In the rows, 128 means zero.
Each row has a class, written after it.
[135, 131, 146, 118, 146, 136, 143, 133, 148, 134, 136, 128, 124, 127, 117,
 133, 120, 119, 133, 113, 125, 131, 138, 125, 132, 112, 123, 130, 122, 121,
 116, 121, 145] : K_350
[134,  91, 133, 131, 133, 136, 114, 131,  75, 158,  94, 112, 113, 133,  92,
 138, 113, 123, 135, 137, 114, 134, 154, 143,  82, 119, 144, 163, 144,  74,
 130, 140, 125] : K_227
[117, 131, 121, 127, 125, 140, 131, 148, 131, 124, 114, 130, 131, 128, 127,
 130, 124, 113, 126, 138, 123, 130, 134, 115, 134, 121, 114, 135, 135, 111,
 121, 122, 124] : K_554
[116, 115, 132, 114, 124, 141, 131, 133, 139, 132, 124, 129, 140, 131, 153,
 129, 130, 114, 127, 153, 126, 131, 154, 121, 115, 131, 116, 148, 132, 124,
 110, 109, 146] : K_31
[138, 129, 146, 117, 146, 129, 138, 125, 146, 130, 131, 131, 131, 119, 125,
 128, 121, 123, 131, 126, 125, 123, 134, 122, 126, 112, 123, 128, 117, 116,
 105, 117, 152] : K_350
[120, 142, 121, 133, 137, 141, 129, 142, 137, 130, 121, 128, 132, 134, 132,
 134, 128, 116, 126, 134, 127, 143, 147, 123, 131, 124, 117, 132, 133, 118,
 129, 107, 142] : K_296
[135, 135, 142, 126, 129, 158, 136, 140, 129, 130, 121, 132, 127, 136, 131,
 131, 123, 104, 135, 134, 132, 142, 133, 126, 116, 139, 126, 126, 123, 119,
 114, 134, 122] : K_31
[128, 144, 125, 125, 113, 139, 127, 132, 139, 132, 118, 125, 134, 135, 136,
 141, 119, 117, 129, 128, 141, 131, 137, 120, 139, 136, 119, 136, 131, 118,
 138, 119, 139] : K_522
[134, 143, 116, 135, 119, 135, 128, 143, 139, 115,  97, 132, 142, 131, 120,
 158, 141, 122, 142, 144, 139, 154, 128, 133, 129, 128, 119, 153, 113, 123,
 134, 110, 151] : K_373
[135, 129, 130, 138, 158, 126, 144, 118, 137, 135, 122, 130, 128, 127, 100,
 112, 139, 147, 144, 132,  98, 104, 119, 101, 132, 120, 129, 126, 125, 121,
 115, 121, 118] : K_216
[143, 117, 143, 124, 132, 133, 135, 136, 135, 132, 117, 133, 132, 127, 115,
 120, 132, 127, 131,  95, 127, 128, 127, 139, 115, 131, 117, 126, 135, 124,
 132, 122, 138] : K_373
[132, 140, 121, 118, 118, 126, 117, 143, 140, 120, 109, 128, 146, 125, 142,
 137, 125, 110, 143, 155, 121, 137, 142, 127, 146, 118, 123, 142, 111, 112,
 116, 114, 141] : K_216
[142, 124, 131, 131, 133, 132, 126, 134, 143, 147, 125, 138, 118, 120, 128,
 130, 124, 130, 129, 108, 135, 132, 136, 128, 116, 132, 123, 132, 126, 129,
 136, 123, 140] : K_385
[130, 115, 143, 125, 135, 128, 123, 115, 133, 139, 117, 132, 127, 123, 125,
 142, 134, 126, 124, 115, 126, 128, 118, 126, 122, 123, 125, 140, 134, 114,
 120, 126, 136] : K_375
[126, 129, 146, 115, 131, 129, 130, 128, 142, 146, 132, 125, 132, 133, 131,
 135, 119, 117, 122, 113, 139, 121, 135, 130, 132, 127, 121, 136, 126,  86,
 123, 127, 139] : K_522
[138, 114, 129, 129, 139, 137, 127, 139, 149, 133, 126, 135, 140, 143, 127,
 129, 136, 132, 117, 122, 126, 131, 141, 133, 122, 119, 132, 132, 128, 120,
 121, 123, 136] : K_571
[138, 122, 121, 139, 144, 129, 123, 141, 136, 132, 114, 128, 136, 141, 111,
 138, 136, 141, 121, 129, 128, 134, 137, 124, 123, 124, 128, 134, 132, 111,
 125, 123, 135] : K_571
[123, 134, 117, 120, 114, 134, 132, 140, 124, 130, 116, 133, 133, 119, 124,
 138, 126, 116, 127, 133, 134, 130, 141, 132, 121, 129, 118, 144, 127, 119,
 126, 110, 135] : K_373
[123, 133, 117, 123, 125, 130, 125, 137, 124, 131, 108, 129, 127, 130, 132,
 141, 122, 125, 123, 138, 127, 128, 126, 127, 130, 120, 115, 147, 130, 105,
 125, 117, 141] : K_554
[158, 110, 108, 137, 139, 150, 125, 155, 140, 137, 105, 138, 123, 140, 129,
 113, 126, 137, 108,  95, 140, 128, 144, 128, 103, 145, 126, 115, 146, 143,
 137, 118, 140] : K_571
[124, 121, 114, 136, 124, 129, 121, 147, 139, 131, 114, 136, 136, 110, 139,
 129, 127, 131, 132, 139, 139, 142, 132, 123, 127, 127, 125, 140, 130, 147,
 146, 120, 132] : K_385
[124, 129, 124, 119, 119, 138, 122, 140, 140, 129, 117, 126, 133, 125, 136,
 138, 118, 114, 130, 125, 138, 132, 138, 118, 139, 131, 115, 147, 131, 112,
 137, 123, 135] : K_522
[140, 123, 134, 123, 150, 129, 132, 135, 135, 137, 123, 135, 138, 132, 123,
 136, 137, 135, 139, 141, 115, 133, 126, 124, 124, 118, 133, 156, 113, 117,
 121, 127, 139] : K_216
[144, 133, 124, 120, 114, 134, 131, 116, 146, 131, 147, 129, 118, 139, 131,
 135, 128, 130, 146, 121,  94, 121, 146, 120, 146, 120, 126, 160, 123, 140,
 118, 133, 139] : K_216
[131, 116, 133, 125, 128, 147, 135, 131, 135, 138, 123, 131, 124, 117, 127,
 132, 131, 114, 125, 109, 123, 120, 124, 129, 116, 131, 122, 124, 142, 129,
 120, 117, 130] : K_227
[138, 108, 139, 124, 126, 131, 132, 133, 134, 138, 123, 140, 127, 122, 126,
 132, 137, 122, 129, 114, 130, 123, 137, 131, 110, 130, 128, 135, 130, 114,
 118, 124, 142] : K_542
[137, 129, 132, 126, 129, 135, 131, 132, 146, 137, 131, 133, 130, 129, 134,
 127, 132, 127, 134, 115, 119, 127, 134, 121, 123, 128, 127, 134, 133, 123,
 120, 126, 139] : K_216
[144, 127, 118, 122, 125, 129, 136, 133, 132, 131, 143, 145, 116, 137, 128,
 141, 141, 129, 129, 134, 119, 113, 161, 130, 116, 136, 130, 146, 128, 121,
 117, 127, 162] : K_542
[138, 122, 131, 125, 128, 141, 134, 130, 150, 141, 130, 133, 127, 131, 141,
 125, 125, 122, 133, 112, 125, 130, 141, 125, 118, 128, 133, 137, 131, 121,
 120, 118, 141] : K_216
[127, 160, 111,  91, 135, 147, 124, 120, 145, 126, 117, 137, 134, 139, 127,
 162, 131,  97, 132, 133, 126, 128, 145, 114, 133,  98, 146, 144, 106, 134,
 108,  94, 162] : K_227
[136, 128, 147, 120, 132, 150, 133, 138, 144, 155, 116, 151, 133, 140, 114,
 120, 145, 124, 134, 116, 107, 125, 154, 133, 107, 125, 121, 133, 130, 153,
 146, 121, 137] : K_385
[160, 158, 121,  97, 160, 116, 100, 108, 133,  63,  86, 114, 139, 146, 158,
 137, 105, 125, 133,  76, 123, 118,  14, 160,  97, 109, 116, 100, 113, 144,
 134,  64, 152] : K_554
[134, 130, 139, 133, 149, 138, 133, 131, 135, 136, 129, 136, 132, 137, 123,
 120, 132, 123, 128, 125, 113, 128, 142, 130, 127, 127, 122, 131, 130, 114,
 118, 126, 145] : K_296
[125, 139, 129, 118, 127, 136, 121, 139, 123, 131, 105, 129, 142, 133, 127,
 145, 127, 110, 133, 146, 135, 138, 133, 126, 132, 136, 119, 143, 125, 117,
 109, 130, 142] : K_31
[141, 125, 145, 121, 166, 148, 133, 134, 131, 146, 123, 145, 133, 137, 116,
 118, 129, 114, 126, 127, 113, 123, 157, 129, 115, 133, 123, 139, 124, 100,
 102, 118, 162] : K_296
[136, 116, 138, 129, 136, 122, 133, 131, 130, 133, 124, 127, 140, 144, 122,
 136, 130, 128, 131, 147, 134, 129, 125, 143, 134, 142, 122, 162, 111, 122,
 108, 137, 141] : K_154
[134, 119, 142, 131, 133, 137, 131, 129, 121, 158,  95, 145, 128, 106, 121,
 137, 130, 121, 119, 117, 133, 119, 105, 141, 134, 149, 111, 124, 140, 110,
 127, 121, 135] : K_375
[139, 203,  88, 101, 128, 119, 113,  83,  98,  98,  81, 129, 169, 140, 149,
 161, 106, 130, 162, 160, 109, 112,  51, 123, 194,  96, 139, 157, 133, 141,
 130,  85, 201] : K_375
[117, 139, 128, 127, 111, 138, 127, 127, 135, 138, 117, 128, 131, 132, 137,
 146, 128, 111, 121, 123, 139, 136, 133, 130, 130, 129, 126, 127, 143, 124,
 127, 118, 134] : K_375
[133,  99, 151, 133, 155, 131, 128, 137, 159, 104, 155, 165, 168, 112, 152,
 109, 177, 178, 123, 138, 109, 143, 106,  98, 123, 100, 138, 115, 172, 161,
 167, 151, 152] : K_571
[116, 181,  97, 148, 117, 122, 123, 155, 106, 128,  92, 125, 114, 139,  81,
 137, 135, 125, 129, 152, 140, 118, 154, 111, 142, 149, 111,  95, 138, 107,
 135, 135, 109] : K_154
[131, 121, 142, 121, 139, 135, 131, 129, 144, 139, 120, 132, 128, 132, 135,
 130, 132, 125, 125, 108, 135, 129, 130, 128, 116, 135, 120, 124, 139, 115,
 117, 125, 146] : K_31
[129, 116, 127, 119, 141, 140, 132, 150, 138, 148, 100, 135, 121, 137, 124,
 130, 132, 124, 117, 109, 125, 121, 142, 128, 113, 121, 106, 144, 134,  99,
 124, 115, 147] : K_554
[136, 153, 132, 142,  98, 133, 126, 143, 147, 105, 114, 110, 143, 140, 148,
 155, 144, 121, 140,  99, 120, 137,  81, 147, 134, 120,  97, 120, 146, 144,
 139, 131, 138] : K_227
[131, 116, 136, 136, 146, 143, 132, 131, 139, 138, 124, 136, 124, 128, 125,
 119, 129, 123, 125, 120, 120, 134, 144, 126, 118, 129, 124, 133, 131, 118,
 122, 121, 136] : K_296
[120, 132, 125, 122, 119, 138, 122, 132, 136, 131, 117, 127, 127, 122, 131,
 143, 117, 112, 129, 137, 139, 133, 140, 117, 132, 130, 122, 142, 123, 100,
 134, 117, 127] : K_522
[137, 110, 139, 122, 144, 140, 141, 137, 141, 149, 114, 144, 121, 129, 133,
 124, 133, 132, 116, 109, 121, 115, 123, 134, 115, 125, 112, 138, 131, 107,
 124, 121, 145] : K_554
[147,  83, 133, 118, 110, 128, 129, 121, 119, 148, 142, 134, 126, 112, 140,
 114, 117, 130, 127, 128, 140, 135, 174, 103, 132, 127, 153, 163, 135, 140,
 114, 150, 148] : K_542
[130, 140, 123, 135, 133, 151, 130, 140, 139, 127, 112, 127, 133, 140, 129,
 130, 123, 111, 137, 124, 123, 150, 148, 122, 141, 123, 120, 135, 135, 129,
 135, 110, 146] : K_296
[127, 143, 117, 121, 119, 152, 139, 130, 132, 137, 142, 132, 116, 121, 138,
 152, 124, 107, 131, 136, 124, 127, 154, 119, 131, 126, 122, 136, 144, 101,
 118, 108, 157] : K_227
[144, 134, 129, 124, 121, 128, 124, 127, 143, 141, 130, 136, 129, 139, 141,
 132, 135, 130, 130, 134, 123, 124, 161, 128, 113, 130, 134, 141, 125, 110,
 112, 130, 159] : K_216
[129, 139, 130, 126, 126, 138, 133, 138, 132, 124, 117, 120, 135, 117, 129,
 134, 109, 110, 136, 148, 137, 143, 144, 117, 134, 122, 120, 134, 122, 126,
 114, 109, 142] : K_350
[129, 125, 141, 118, 131, 136, 129, 128, 132, 132, 121, 134, 129, 144, 120,
 129, 136, 124, 127, 120, 121, 121, 132, 131, 107, 135, 116, 141, 131, 130,
 123, 123, 135] : K_154
[130, 116, 143, 116, 149, 138, 138, 128, 143, 139, 128, 140, 127, 142, 131,
 127, 140, 132, 120, 120, 110, 114, 133, 126, 105, 114, 118, 145, 130, 105,
 116, 120, 149] : K_554
[109, 128, 124, 132, 140, 149, 124, 156, 131, 145, 104, 138, 141, 115, 132,
 132, 123, 106, 118, 112, 141, 139, 131, 129, 118, 130, 113, 139, 156,  90,
 119, 117, 152] : K_296
[125, 134, 121, 128, 121, 144, 130, 127, 128, 135, 106, 127, 125, 126, 132,
 150, 123, 112, 130, 135, 133, 140, 123, 123, 137, 127, 120, 144, 127, 129,
 130, 108, 128] : K_375
[135, 103, 140, 117, 148, 144, 123, 147, 142, 139, 119, 142, 131, 117, 116,
 128, 130, 118, 139, 114, 108, 131, 133, 120, 111, 121, 109, 167, 122, 135,
 126, 123, 132] : K_385
[116, 128, 118, 133, 119, 145, 126, 139, 140, 133,  97, 133, 128, 134, 124,
 137, 130, 115, 124, 132, 131, 131, 147, 121, 115, 130, 118, 134, 143, 104,
 121, 109, 144] : K_554
[121, 113,  98, 117, 125, 116,  89, 124, 135,  61, 160, 106,  99,  93, 125,
 134, 102, 119, 136,  87, 129, 133, 108,  59, 124, 123, 112, 160, 150, 139,
  96, 147, 106] : K_154
[133, 118, 141, 123, 141, 143, 137, 137, 136, 144, 111, 137, 128, 139, 124,
 125, 131, 125, 122, 111, 122, 124, 125, 132, 115, 122, 121, 134, 134, 109,
 125, 124, 141] : K_554
[124, 129, 124, 123, 130, 145, 130, 141, 129, 132, 101, 124, 135, 139, 133,
 131, 125, 117, 136, 137, 134, 143, 145, 120, 126, 129, 122, 136, 138, 125,
 130, 115, 142] : K_31
[129, 147, 125, 118, 117, 143, 127, 131, 141, 128, 123, 123, 133, 137, 139,
 139, 113, 110, 132, 129, 141, 135, 147, 116, 143, 133, 122, 135, 131, 113,
 136, 111, 147] : K_522
[131, 113, 133, 115, 135, 134, 114, 139, 129, 118, 115, 135, 127, 137, 125,
 129, 135, 124, 126, 115, 125, 129, 132, 138,  92, 142, 113, 138, 144, 133,
 136, 117, 143] : K_154
[126, 125, 138, 115, 128, 135, 118, 125, 132, 132, 127, 139, 132, 130, 126,
 139, 135, 120, 120, 125, 136, 126, 134, 116,  98, 142, 118, 151, 134, 122,
 105, 129, 147] : K_154
[123, 143, 127, 114, 128, 147, 118, 144, 124, 124, 107, 132, 132, 149, 111,
 143, 128, 103, 130, 132, 137, 143, 149, 124, 107, 139, 123, 137, 130, 129,
 127, 114, 136] : K_154
[120, 130, 109, 120, 123, 135, 131, 133, 131, 122, 125, 118, 132, 126, 145,
 139, 111, 116, 133, 147, 140, 140, 133, 116, 148, 131, 125, 149, 125, 136,
 114, 117, 134] : K_31
[ 82,  33, 108, 145, 105, 143, 145, 144, 144, 154, 119, 137, 132,  61, 158,
 100, 109, 123, 111, 143, 167, 145, 169, 122, 115, 138, 139, 153, 173, 108,
 141,  91, 121] : K_373
[125, 127, 141, 115, 135, 135, 126, 130, 135, 133, 124, 135, 126, 139, 117,
 129, 131, 117, 125, 113, 127, 122, 134, 129, 111, 133, 120, 132, 132, 118,
 118, 123, 133] : K_154
[121, 120, 146, 121, 120, 134, 115, 136, 135, 116, 110, 123, 136, 114, 130,
 133, 121, 101, 133, 172, 134, 150, 173, 121,  98, 116, 127, 125, 112, 106,
 112, 103, 133] : K_350
[124, 120, 135, 124, 135, 134, 126, 118, 138, 136, 124, 137, 128, 122, 127,
 140, 131, 117, 122, 125, 132, 127, 128, 122, 125, 129, 133, 135, 133, 116,
 112, 124, 136] : K_375
[130, 142, 128, 134, 132, 126, 120, 133, 141, 118, 121, 136, 141, 141, 110,
 140, 147, 138, 126, 133, 114, 128, 112, 130, 133, 104, 136, 122, 117, 124,
 127, 142, 108] : K_571
[122, 135, 116, 143, 108, 148, 142, 130, 145, 131, 137, 122, 112, 133, 141,
 132, 120, 127, 130, 120, 134, 127, 141, 117, 129, 143, 116, 126, 152, 120,
 156, 112, 126] : K_522
[116, 149, 130, 122, 137, 123, 146, 148, 122, 139, 124, 130, 147, 123, 112,
 136, 128, 120, 124, 122, 140, 119, 110, 142, 137, 126, 115, 130, 129,  97,
 116, 123, 131] : K_373
[130, 131, 131, 121, 132, 136, 132, 140, 142, 124, 117, 126, 133, 109, 136,
 134, 112, 111, 130, 143, 144, 142, 140, 117, 129, 120, 120, 129, 115, 124,
 114, 106, 143] : K_350
[125, 136, 131, 127, 120, 135, 138, 130, 143, 130, 126, 121, 133, 121, 136,
 131, 114, 118, 129, 134, 140, 136, 140, 118, 128, 117, 125, 129, 127, 131,
 115, 113, 141] : K_350
[137, 179, 153, 124, 118, 158, 134, 121, 103, 133, 113, 102, 160, 178, 100,
 143, 104,  92, 151, 141, 129, 145, 145, 121, 140, 153, 122, 131, 141, 120,
 126, 106, 145] : K_522
